Below is a small trained network, with its code and all its weights. Each question gives an input and a class and asks what happens when units are switched off, that is, made to give their printed mean instead of their output.

import numpy as np


def w(rows, s, z=0):
    codes = np.array(rows[::2]) - 128.0
    scale = np.full(codes.shape[1], s)
    scale[-1] = z or s
    return codes * scale


def f(y):
    return np.maximum(y, 0)


def log_softmax(a):
    a = a - a.max(-1, keepdims=True)
    return a - np.log(np.exp(a).sum(-1, keepdims=True))


def net(x, mask):
    res = np.array(x, float).reshape(1, 2) / 4 @ E
    y = f(res @ A[0][:, :-1].T + A[0][:, -1])
    res = res + np.where(mask, y, B[0][:, -1]) @ B[0][:, :-1]
    return log_softmax(res[-1] @ U[:, :-1].T + U[:, -1])


A, B = {}, {}
E = w([
[191,138,241],'x0',
[181,254,130],'x1',
],0.016)
A[0] = w([
[112,81,164,95],'n0',
[101,81,110,94],'n1',
[135,125,203,118],'n2',
[60,158,13,150],'n3',
[197,38,110,106],'n4',
[52,77,100,133],'n5',
[135,75,110,114],'n6',
[197,254,61,83],'n7',
[170,109,212,149],'n8',
[159,97,223,178],'n9',
[180,56,106,162],'n10',
[159,119,236,68],'n11',
[124,133,145,234],'n12',
[172,109,105,114],'n13',
[106,125,28,87],'n14',
[62,98,163,102],'n15',
[69,150,130,248],'n16',
[105,72,192,86],'n17',
],0.016,0.014)
B[0] = w([
[127,181,152,156],'n0',
[124,160,148,172],'n1',
[108,117,173,169],'n2',
[77,82,189,253],'n3',
[146,179,115,165],'n4',
[159,148,181,217],'n5',
[153,161,154,165],'n6',
[146,177,160,215],'n7',
[113,111,146,192],'n8',
[116,80,151,203],'n9',
[186,152,111,176],'n10',
[40,123,182,183],'n11',
[247,95,122,186],'n12',
[119,128,114,128],'n13',
[70,116,201,205],'n14',
[143,189,134,163],'n15',
[218,88,117,205],'n16',
[99,170,145,164],'n17',
],0.015,0.024)
U = w([
[93,56,183,122],'0',
[178,233,161,119],'1',
[246,8,118,254],'2',
[151,182,49,96],'3',
[120,165,73,89],'4',
[131,115,96,84],'5',
],0.016,0.0087)

Each question gives the input, the list of numbers given to net, and the class t.
The units are the neurons (one row each of A and B). Each row of codes is followed by its name. A weight is (code - 128) times the scale printed after its matrix; where a second scale follows, it is the last column's (A, B and U).
mask holds one flag per neuron, in row order. A switched-off neuron (its flag False) gives its mean, the last column of its row in B, instead of its output. The means were averaged over made-up inputs and are rounded, as every weight is.
A unit's drop is (log p(t) with every unit on - log p(t) with that unit switched off) / (log p(t) with every unit on - log p(t) with every unit switched off).
The circuit of an input: a set's keep is (log p(t) with only the set's units on - log p(t) with every unit switched off) / (log p(t) with every unit on - log p(t) with every unit switched off). Starting from the 12 units with the biggest drops (on a tie, the unit counted first), units are removed one at a time, each time the one whose removal leaves the highest keep (on an exact tie, the one counted first), for as long as the keep stays at least 0.8.
circuit, biggest first: the units of the circuit, biggest drop first
k most important neurons: the k neurons with the biggest drops, biggest first
drop of u: that unit's drop, to one decimal
input [3,-3], class 2: 3 most important neurons => [n3; n14; n7]
input [-3,-3], class 2: circuit, biggest first => [n11; n16]
input [-4,3], class 0: circuit, biggest first => [n3]
input [4,2], class 0: 2 most important neurons => [n11; n16]
input [6,-7], class 1: 2 most important neurons => [n3; n4]
input [7,6], class 0: 2 most important neurons => [n11; n9]
input [-6,6], class 0: 2 most important neurons => [n3; n14]
input [-7,-8], class 1: 2 most important neurons => [n5; n15]
input [3,0], class 2: 2 most important neurons => [n3; n14]
input [3,-4], class 1: 2 most important neurons => [n3; n17]
input [-7,7], class 0: 2 most important neurons => [n3; n14]
input [-3,2], class 2: drop of n11 => 0.5
input [2,-4], class 1: drop of n4 => 0.1
input [-1,-3], class 2: drop of n7 => 0.4
input [6,5], class 0: most important neuron => [n11]
